Here is a tiny trained network, its code and every weight. The questions are about switching its units off for an input and a class, where a switched-off unit gives its printed mean instead of its output.

import numpy as np


def w(rows, s, z=0):
    codes = np.array(rows[::2]) - 128.0
    scale = np.full(codes.shape[1], s)
    scale[-1] = z or s
    return codes * scale


def f(y):
    return np.maximum(y, 0)


def log_softmax(a):
    a = a - a.max(-1, keepdims=True)
    return a - np.log(np.exp(a).sum(-1, keepdims=True))


def net(x, mask):
    res = np.array(x, float).reshape(1, 7) / 4 @ E
    y = f(res @ A[0][:, :-1].T + A[0][:, -1])
    res = res + np.where(mask, y, B[0][:, -1]) @ B[0][:, :-1]
    return log_softmax(res[-1] @ U[:, :-1].T + U[:, -1])


A, B = {}, {}
E = w([
[134,207,77,73,115,162,145],'x0',
[72,180,166,203,112,169,49],'x1',
[141,101,222,112,85,130,164],'x2',
[255,106,151,133,188,182,91],'x3',
[140,101,100,93,82,231,205],'x4',
[107,91,100,143,123,124,85],'x5',
[133,95,113,75,71,133,53],'x6',
],0.0046)
A[0] = w([
[122,137,93,138,134,150,123,149],'neuron 1',
[78,173,192,196,130,125,47,161],'neuron 2',
[142,127,155,107,79,173,87,162],'neuron 3',
[119,198,39,49,76,192,135,135],'neuron 4',
[113,108,168,148,128,82,125,196],'neuron 5',
[95,149,157,164,141,129,81,168],'neuron 6',
[137,151,169,147,114,163,158,86],'neuron 7',
[147,133,191,100,56,214,52,192],'neuron 8',
[114,132,98,144,133,164,120,118],'neuron 9',
[124,38,97,136,140,126,127,72],'neuron 10',
[114,97,124,108,127,100,185,120],'neuron 11',
[102,117,105,123,116,139,191,169],'neuron 12',
[112,132,105,113,113,95,88,138],'neuron 13',
[112,113,158,142,134,92,123,179],'neuron 14',
[130,124,54,64,118,39,5,151],'neuron 15',
[118,134,135,138,123,126,122,113],'neuron 16',
[76,126,85,183,120,195,3,174],'neuron 17',
[224,181,138,115,183,127,80,152],'neuron 18',
[105,134,118,131,108,140,123,87],'neuron 19',
[126,16,92,145,118,126,73,161],'neuron 20',
[246,82,132,99,172,138,139,251],'neuron 21',
[155,144,125,142,189,138,105,133],'neuron 22',
[143,103,139,122,107,144,144,197],'neuron 23',
],0.011,0.002)
B[0] = w([
[139,146,119,134,109,152,118,153],'neuron 1',
[101,86,151,249,155,85,101,229],'neuron 2',
[149,97,151,72,140,114,151,173],'neuron 3',
[166,223,87,35,100,179,147,215],'neuron 4',
[101,157,125,133,95,104,163,178],'neuron 5',
[111,110,137,197,142,120,108,187],'neuron 6',
[121,88,138,112,123,91,123,156],'neuron 7',
[161,29,154,54,133,99,158,209],'neuron 8',
[141,144,114,137,109,155,112,150],'neuron 9',
[160,92,158,74,129,134,132,161],'neuron 10',
[127,179,130,82,106,127,142,169],'neuron 11',
[141,178,127,65,104,119,135,175],'neuron 12',
[134,109,152,180,150,111,131,165],'neuron 13',
[109,152,128,136,108,107,154,168],'neuron 14',
[88,53,193,254,148,74,129,226],'neuron 15',
[133,119,135,138,132,128,125,138],'neuron 16',
[114,153,70,203,159,192,67,227],'neuron 17',
[131,122,75,159,154,200,76,215],'neuron 18',
[154,125,126,128,159,137,126,141],'neuron 19',
[163,49,144,77,157,133,115,191],'neuron 20',
[176,36,114,65,149,196,87,254],'neuron 21',
[129,143,98,162,130,157,98,174],'neuron 22',
[137,123,141,95,140,114,148,166],'neuron 23',
],0.022,0.0062)
U = w([
[123,254,86,87,69,139,171,119],'0',
[165,82,163,61,120,119,157,186],'1',
[133,132,86,154,157,181,80,182],'2',
[53,116,186,187,133,34,134,2],'3',
],0.0073,0.00041)

Each question gives the input, the list of numbers given to net, and the class t.
The units are the neurons (one row each of A and B). Each row of codes is followed by its name. A weight is (code - 128) times the scale printed after its matrix; where a second scale follows, it is the last column's (A, B and U).
mask holds one flag per neuron, in row order. A switched-off neuron (its flag False) gives its mean, the last column of its row in B, instead of its output. The means were averaged over made-up inputs and are rounded, as every weight is.
A unit's drop is (log p(t) with every unit on - log p(t) with that unit switched off) / (log p(t) with every unit on - log p(t) with every unit switched off).
The circuit of an input: a set's keep is (log p(t) with only the set's units on - log p(t) with every unit switched off) / (log p(t) with every unit on - log p(t) with every unit switched off). Starting from the 12 units with the biggest drops (on a tie, the unit counted first), units are removed one at a time, each time the one whose removal leaves the highest keep (on an exact tie, the one counted first), for as long as the keep stays at least 0.8.
circuit, biggest first: the units of the circuit, biggest drop first
most important unit: the unit with the biggest drop
top k neurons: the k neurons with the biggest drops, biggest first
drop when u is switched off: that unit's drop, to one decimal
input [-1,6,3,2,-2,1,-5], class 3: top 2 neurons -> (neuron 2; neuron 21)
input [6,-7,-5,3,3,-6,-7], class 0: circuit, biggest first -> (neuron 4; neuron 15)
input [5,1,1,-7,-1,-3,3], class 0: most important unit -> neuron 4
input [-5,-8,4,-2,-6,2,-7], class 0: top 2 neurons -> (neuron 15; neuron 8)
input [8,8,2,1,5,-5,-4], class 0: top 4 neurons -> (neuron 4; neuron 21; neuron 15; neuron 20)
input [-4,-5,5,-6,-5,-2,-5], class 0: top 2 neurons -> (neuron 15; neuron 2)
input [8,7,2,-1,-5,0,6], class 3: top 2 neurons -> (neuron 15; neuron 2)
input [-8,5,-3,-2,1,3,-3], class 3: top 2 neurons -> (neuron 2; neuron 21)
input [1,-7,8,-6,-7,-5,3], class 3: top 2 neurons -> (neuron 4; neuron 21)
input [0,7,8,8,0,3,4], class 1: top 2 neurons -> (neuron 8; neuron 3)
input [-4,-1,7,-4,2,8,7], class 1: drop when neuron 20 is switched off -> 0.1
input [5,2,2,5,6,4,-5], class 1: drop when neuron 17 is switched off -> 0.2
input [8,6,4,5,4,-1,-3], class 1: drop when neuron 8 is switched off -> 0.6
input [3,-3,0,-6,-5,-3,5], class 3: circuit, biggest first -> (neuron 15)
